Here is a tiny trained network, its code and every weight. The questions are about switching its units off for an input and a class, where a switched-off unit gives its printed mean instead of its output.

import numpy as np


def w(rows, s, z=0):
    codes = np.array(rows[::2]) - 128.0
    scale = np.full(codes.shape[1], s)
    scale[-1] = z or s
    return codes * scale


def norm(h):
    return h / np.sqrt((h * h).mean(-1, keepdims=True) + 1e-5)


def f(y):
    return y / 2 * (1 + np.tanh(0.7978845608 * (y + 0.044715 * y**3)))


def log_softmax(a):
    a = a - a.max(-1, keepdims=True)
    return a - np.log(np.exp(a).sum(-1, keepdims=True))


def net(x, mask):
    res = np.array(x, float).reshape(1, 6) / 4 @ E
    u = 0
    for l in range(4):
        y = f(norm(res) @ A[l][:, :-1].T + A[l][:, -1])
        res = res + np.where(mask[u : u + 7], y, B[l][:, -1]) @ B[l][:, :-1]
        u += 7
    return log_softmax(norm(res)[-1] @ U[:, :-1].T + U[:, -1])


A, B = {}, {}
E = w([
[142,127,90,254,82],'x0',
[179,111,86,169,195],'x1',
[80,184,59,121,148],'x2',
[103,94,99,226,152],'x3',
[19,38,105,145,203],'x4',
[101,78,95,163,98],'x5',
],0.0036)
A[0] = w([
[201,121,168,137,115,255],'0.n1',
[226,96,194,103,81,219],'0.n2',
[64,134,131,166,161,102],'0.n3',
[120,104,112,156,87,200],'0.n4',
[159,188,108,164,114,173],'0.n5',
[175,77,184,108,142,86],'0.n6',
[122,92,64,1,154,144],'0.n7',
],0.0052,0.00084)
B[0] = w([
[82,65,114,60,167,201],'0.n1',
[74,122,164,152,106,249],'0.n2',
[206,205,173,126,147,166],'0.n3',
[114,108,225,255,49,160],'0.n4',
[73,141,79,206,220,177],'0.n5',
[152,143,123,241,194,155],'0.n6',
[190,82,85,132,87,226],'0.n7',
],0.0036,0.0019)
A[1] = w([
[115,138,40,191,182,118],'1.n1',
[231,194,125,101,193,88],'1.n2',
[121,129,77,216,158,118],'1.n3',
[91,50,102,210,122,255],'1.n4',
[104,202,164,99,56,150],'1.n5',
[173,73,208,10,82,191],'1.n6',
[190,164,1,172,127,198],'1.n7',
],0.0051,0.0018)
B[1] = w([
[184,143,153,142,85,192],'1.n1',
[59,127,179,159,254,162],'1.n2',
[185,133,62,95,43,186],'1.n3',
[221,181,136,141,182,252],'1.n4',
[94,25,163,140,166,176],'1.n5',
[59,117,113,193,108,244],'1.n6',
[89,201,168,83,92,208],'1.n7',
],0.0046,0.003)
A[2] = w([
[57,93,148,48,193,4],'2.n1',
[93,236,93,16,75,206],'2.n2',
[86,76,42,162,95,2],'2.n3',
[69,210,175,111,197,93],'2.n4',
[184,252,176,116,230,181],'2.n5',
[117,200,139,209,101,249],'2.n6',
[103,49,194,110,199,62],'2.n7',
],0.0036,0.00093)
B[2] = w([
[126,141,41,163,81,183],'2.n1',
[164,3,55,143,171,210],'2.n2',
[86,149,180,109,104,113],'2.n3',
[16,110,109,155,114,181],'2.n4',
[73,69,245,161,205,250],'2.n5',
[40,146,109,140,145,237],'2.n6',
[135,178,106,197,192,192],'2.n7',
],0.0043,0.0015)
A[3] = w([
[71,100,3,14,83,92],'3.n1',
[189,66,213,106,53,130],'3.n2',
[102,172,75,115,175,47],'3.n3',
[49,130,204,152,162,133],'3.n4',
[139,203,82,156,185,213],'3.n5',
[28,170,81,206,150,251],'3.n6',
[139,174,148,169,100,176],'3.n7',
],0.0052,0.0022)
B[3] = w([
[93,45,34,85,144,175],'3.n1',
[82,19,186,159,99,151],'3.n2',
[110,130,197,253,42,130],'3.n3',
[3,178,214,111,202,196],'3.n4',
[117,52,111,20,46,192],'3.n5',
[233,224,196,43,120,255],'3.n6',
[58,168,88,112,106,161],'3.n7',
],0.0037,0.004)
U = w([
[145,96,127,135,45,54],'0',
[67,51,185,137,38,93],'1',
[221,111,130,237,75,95],'2',
[70,43,8,35,113,150],'3',
[206,237,45,159,36,158],'4',
[212,53,111,147,194,141],'5',
[179,107,45,98,56,3],'6',
[70,176,198,95,199,211],'7',
],0.011,0.0053)

Each question gives the input, the list of numbers given to net, and the class t.
The units are the neurons (one row each of A and B). Each row of codes is followed by its name. A weight is (code - 128) times the scale printed after its matrix; where a second scale follows, it is the last column's (A, B and U).
mask holds one flag per neuron, layer by layer. A switched-off neuron (its flag False) gives its mean, the last column of its row in B, instead of its output. The means were averaged over made-up inputs and are rounded, as every weight is.
A unit's drop is (log p(t) with every unit on - log p(t) with that unit switched off) / (log p(t) with every unit on - log p(t) with every unit switched off).
The circuit of an input: a set's keep is (log p(t) with only the set's units on - log p(t) with every unit switched off) / (log p(t) with every unit on - log p(t) with every unit switched off). Starting from the 12 units with the biggest drops (on a tie, the unit counted first), units are removed one at a time, each time the one whose removal leaves the highest keep (on an exact tie, the one counted first), for as long as the keep stays at least 0.8.
circuit, biggest first: the units of the circuit, biggest drop first
k most important neurons: the k neurons with the biggest drops, biggest first
k most important neurons of layer l: the k neurons of layer l with the biggest drops, biggest first
drop of u: that unit's drop, to one decimal
input [-5,-5,-2,-3,7,0], class 3: circuit, biggest first : 2.n5, 3.n1, 2.n1
input [3,-1,5,-1,4,-1], class 4: circuit, biggest first : 1.n1, 1.n3, 0.n3
input [0,2,8,1,-6,-3], class 7: circuit, biggest first : 1.n2, 2.n5
input [-3,5,-5,-5,-5,6], class 7: circuit, biggest first : 1.n6, 1.n3, 1.n2
input [0,-7,2,1,-5,4], class 1: circuit, biggest first : 1.n5
input [6,1,7,-3,-5,-4], class 7: 2 most important neurons : 1.n2, 2.n5
input [-2,-2,0,-5,-8,-4], class 7: 2 most important neurons : 1.n2, 1.n3
input [-7,-6,-6,-6,5,-2], class 3: 2 most important neurons of layer 1 : 1.n2, 1.n4
input [-2,-8,-6,-8,-7,-4], class 1: 2 most important neurons of layer 3 : 3.n2, 3.n6
input [-7,5,4,-4,2,-3], class 3: 4 most important neurons of layer 0 : 0.n7, 0.n4, 0.n3, 0.n5
input [2,6,-2,5,7,1], class 2: 2 most important neurons of layer 0 : 0.n1, 0.n4
input [4,1,-1,-8,-5,0], class 7: 2 most important neurons of layer 1 : 1.n3, 1.n2
input [6,6,7,-5,7,-5], class 4: 2 most important neurons of layer 1 : 1.n3, 1.n1
input [1,-7,0,4,1,-1], class 7: most important neuron of layer 3 : 3.n4
input [-5,0,0,-3,-5,8], class 3: 4 most important neurons : 2.n5, 3.n1, 1.n1, 0.n4
input [-8,-8,-3,-8,4,-6], class 3: 2 most important neurons of layer 3 : 3.n1, 3.n6
input [8,1,-2,-4,8,3], class 4: 2 most important neurons of layer 1 : 1.n5, 1.n3
input [-7,-6,6,-8,5,-8], class 3: 2 most important neurons of layer 2 : 2.n2, 2.n1
input [6,2,1,6,3,-6], class 4: drop of 1.n3 : 0.3
input [7,7,5,5,4,-6], class 4: drop of 1.n3 : 0.2
